Below are the code and all the weights of a small trained network. Each question names an input and a target symbol and asks about switching units off, where a switched-off unit gives its printed mean instead of its output.

import numpy as np


def w(rows, s, z=0):
    codes = np.array(rows[::2]) - 128.0
    scale = np.full(codes.shape[1], s)
    scale[-1] = z or s
    return codes * scale


def f(y):
    return y / 2 * (1 + np.tanh(0.7978845608 * (y + 0.044715 * y**3)))


def softmax(a):
    e = np.exp(a - a.max(-1, keepdims=True))
    return e / e.sum(-1, keepdims=True)


def log_softmax(a):
    a = a - a.max(-1, keepdims=True)
    return a - np.log(np.exp(a).sum(-1, keepdims=True))


def net(x, mask):
    ids = ['αβγδεζλμξσφψω'.index(c) for c in x.split()]
    T = len(ids)
    res = E[ids] + P[:T]
    u = 0
    for l in range(2):
        q, k, v = (res @ M[l].T for M in (Q, K, V))
        z = softmax(np.where(np.tri(T) > 0, q @ k.T / 3**0.5, -1e9)) @ v
        res = res + np.where(mask[u], z, O[l][:, -1]) @ O[l][:, :-1]
        u += 1
        y = f(res @ A[l][:, :-1].T + A[l][:, -1])
        res = res + np.where(mask[u : u + 4], y, B[l][:, -1]) @ B[l][:, :-1]
        u += 4
    return log_softmax(res[-1] @ U[:, :-1].T + U[:, -1])


Q, K, V, O, A, B = {}, {}, {}, {}, {}, {}
E = w([
[98,147,222,42,178],'α',
[138,111,85,75,238],'β',
[224,148,116,134,72],'γ',
[177,72,216,249,112],'δ',
[95,27,130,112,99],'ε',
[226,131,150,153,188],'ζ',
[136,128,198,120,8],'λ',
[84,69,190,122,36],'μ',
[241,137,105,223,122],'ξ',
[140,73,19,122,80],'σ',
[24,100,122,117,170],'φ',
[160,49,176,63,215],'ψ',
[188,93,56,241,175],'ω',
],0.019)
P = w([
[212,2,107,104,180],'0',
[180,44,157,110,167],'1',
[158,76,169,122,162],'2',
[140,104,183,135,160],'3',
[129,123,188,140,155],'4',
[114,145,201,154,154],'5',
[102,165,210,167,151],'6',
[88,188,208,185,150],'7',
[76,204,219,204,147],'8',
[66,225,215,212,145],'9',
],0.0059)
Q[0] = w([
[115,181,234,144,113],'0.h0',
[208,144,217,161,252],'0.h0',
[76,209,4,116,163],'0.h0',
],0.011)
K[0] = w([
[100,250,201,168,110],'0.h0',
[182,207,135,148,171],'0.h0',
[87,168,63,140,139],'0.h0',
],0.013)
V[0] = w([
[193,166,242,97,112],'0.h0',
[146,128,136,143,114],'0.h0',
[255,159,192,113,107],'0.h0',
],0.0046)
O[0] = w([
[163,30,64,128,116,251],'0.h0',
[145,109,124,136,154,127],'0.h0',
[197,3,81,97,165,191],'0.h0',
],0.0033,0.0019)
A[0] = w([
[166,103,95,136,47,64],'0.n0',
[57,185,159,67,87,2],'0.n1',
[126,82,88,130,198,120],'0.n2',
[124,4,54,132,113,190],'0.n3',
],0.013,0.0054)
B[0] = w([
[140,110,158,70,107,165],'0.n0',
[122,250,129,134,131,213],'0.n1',
[132,88,104,120,169,238],'0.n2',
[133,76,120,169,112,253],'0.n3',
],0.021,0.0054)
Q[1] = w([
[1,100,172,138,48],'1.h0',
[159,158,201,45,191],'1.h0',
[250,172,167,185,72],'1.h0',
],0.032)
K[1] = w([
[2,105,181,141,39],'1.h0',
[161,136,202,22,181],'1.h0',
[252,152,216,183,61],'1.h0',
],0.029)
V[1] = w([
[78,179,162,167,143],'1.h0',
[33,229,176,191,161],'1.h0',
[19,253,183,208,159],'1.h0',
],0.0054)
O[1] = w([
[147,77,121,126,129,82],'1.h0',
[153,17,105,127,133,34],'1.h0',
[156,3,103,118,136,3],'1.h0',
],0.0046,0.006)
A[1] = w([
[233,128,173,118,140,128],'1.n0',
[160,143,71,59,9,254],'1.n1',
[233,176,20,103,33,170],'1.n2',
[186,144,103,134,176,87],'1.n3',
],0.015,0.0034)
B[1] = w([
[102,105,191,154,141,254],'1.n0',
[202,155,127,70,179,176],'1.n1',
[7,81,119,84,121,187],'1.n2',
[193,148,136,84,106,207],'1.n3',
],0.017,0.0078)
U = w([
[147,8,118,97,142,194],'α',
[82,178,140,141,161,198],'β',
[152,152,147,149,152,51],'γ',
[66,121,151,116,70,59],'δ',
[86,110,126,93,159,3],'ε',
[137,147,109,110,28,181],'ζ',
[59,136,65,174,203,134],'λ',
[108,114,93,147,53,161],'μ',
[126,134,129,86,113,62],'ξ',
[103,126,149,187,141,43],'σ',
[105,108,76,81,88,123],'φ',
[133,133,78,106,187,62],'ψ',
[144,124,84,161,127,124],'ω',
],0.013,0.017)

Each question gives the input, a string of symbols that net reads in full, and the target symbol t.
The units are the heads (3 rows each of Q, K, V and O) and the neurons (one row each of A and B). Each row of codes is followed by its name. A weight is (code - 128) times the scale printed after its matrix; where a second scale follows, it is the last column's (O, A, B and U).
mask holds one flag per unit, layer by layer, with each layer's heads first. A switched-off unit (its flag False) gives its mean, the last column of its rows in O or B, instead of its output. The means were averaged over made-up inputs and are rounded, as every weight is.
A unit's drop is (log p(t) with every unit on - log p(t) with that unit switched off) / (log p(t) with every unit on - log p(t) with every unit switched off).
The circuit of an input: a set's keep is (log p(t) with only the set's units on - log p(t) with every unit switched off) / (log p(t) with every unit on - log p(t) with every unit switched off). Starting from all 10 units, units are removed one at a time, each time the one whose removal leaves the highest keep (on an exact tie, the one counted first), for as long as the keep stays at least 0.8.
circuit, biggest first: the units of the circuit, biggest drop first
most important unit: the unit with the biggest drop
top k neurons: the k neurons with the biggest drops, biggest first
top k neurons in layer l: the k neurons of layer l with the biggest drops, biggest first
drop of u: that unit's drop, to one decimal
input ζ φ δ δ γ β ζ ω, target α: circuit, biggest first	(0.n1)
input α φ φ φ β ζ ψ λ ζ, target γ: circuit, biggest first	(1.n3 1.n2)
input φ φ α ζ φ α σ, target φ: top 2 neurons	(0.n3 1.n2)
input ζ φ ζ φ φ ξ φ β α ξ, target δ: circuit, biggest first	(1.n2 0.n2)
input δ ξ ζ ξ φ λ, target ξ: circuit, biggest first	(1.n1 0.n0)
input μ φ α φ δ φ α φ μ, target β: top 2 neurons	(0.n3 0.n1)
input α φ α φ φ λ ζ γ, target α: top 3 neurons	(1.n1 1.n2 1.n0)
input δ φ β β δ ε λ φ φ μ, target α: top 3 neurons	(0.n2 1.n1 1.n3)
input ξ φ δ λ φ ζ φ μ σ, target φ: top 2 neurons in layer 1	(1.n2 1.n0)
input φ α φ α ξ ω α ζ, target α: top 2 neurons	(1.n3 1.n0)
input ξ φ φ δ φ ψ ξ ω, target ω: top 3 neurons	(1.n2 1.n3 1.n0)
input γ ε φ μ φ γ, target β: top 2 neurons	(1.n1 0.n1)
input α μ δ δ μ, target ζ: top 2 neurons in layer 0	(0.n3 0.n2)
input α α α φ, target α: circuit, biggest first	(1.h0)
input φ φ φ φ α φ α ξ, target α: top 2 neurons	(1.n2 1.n3)
input σ ζ ψ φ φ δ α, target α: top 2 neurons	(0.n3 0.n0)
input α ω α δ ξ μ γ, target α: top 4 neurons	(1.n1 1.n2 0.n0 1.n0)
input ε ζ φ λ, target α: top 3 neurons	(1.n1 1.n2 1.n0)
input φ σ ε φ ζ φ φ φ μ, target α: top 2 neurons	(1.n1 1.n3)
input φ ζ φ φ ξ φ ξ β, target ψ: top 4 neurons	(0.n2 1.n3 1.n0 1.n2)
input φ ξ β φ ξ φ ζ λ α, target α: most important unit	1.h0
input α ζ ξ ξ, target δ: top 2 neurons in layer 1	(1.n2 1.n0)
input φ δ λ, target ξ: drop of 0.n0	0.3
input ζ μ ω φ, target α: drop of 1.h0	3.3
input μ ψ σ λ σ β ε φ φ μ, target β: drop of 0.n0	0.1
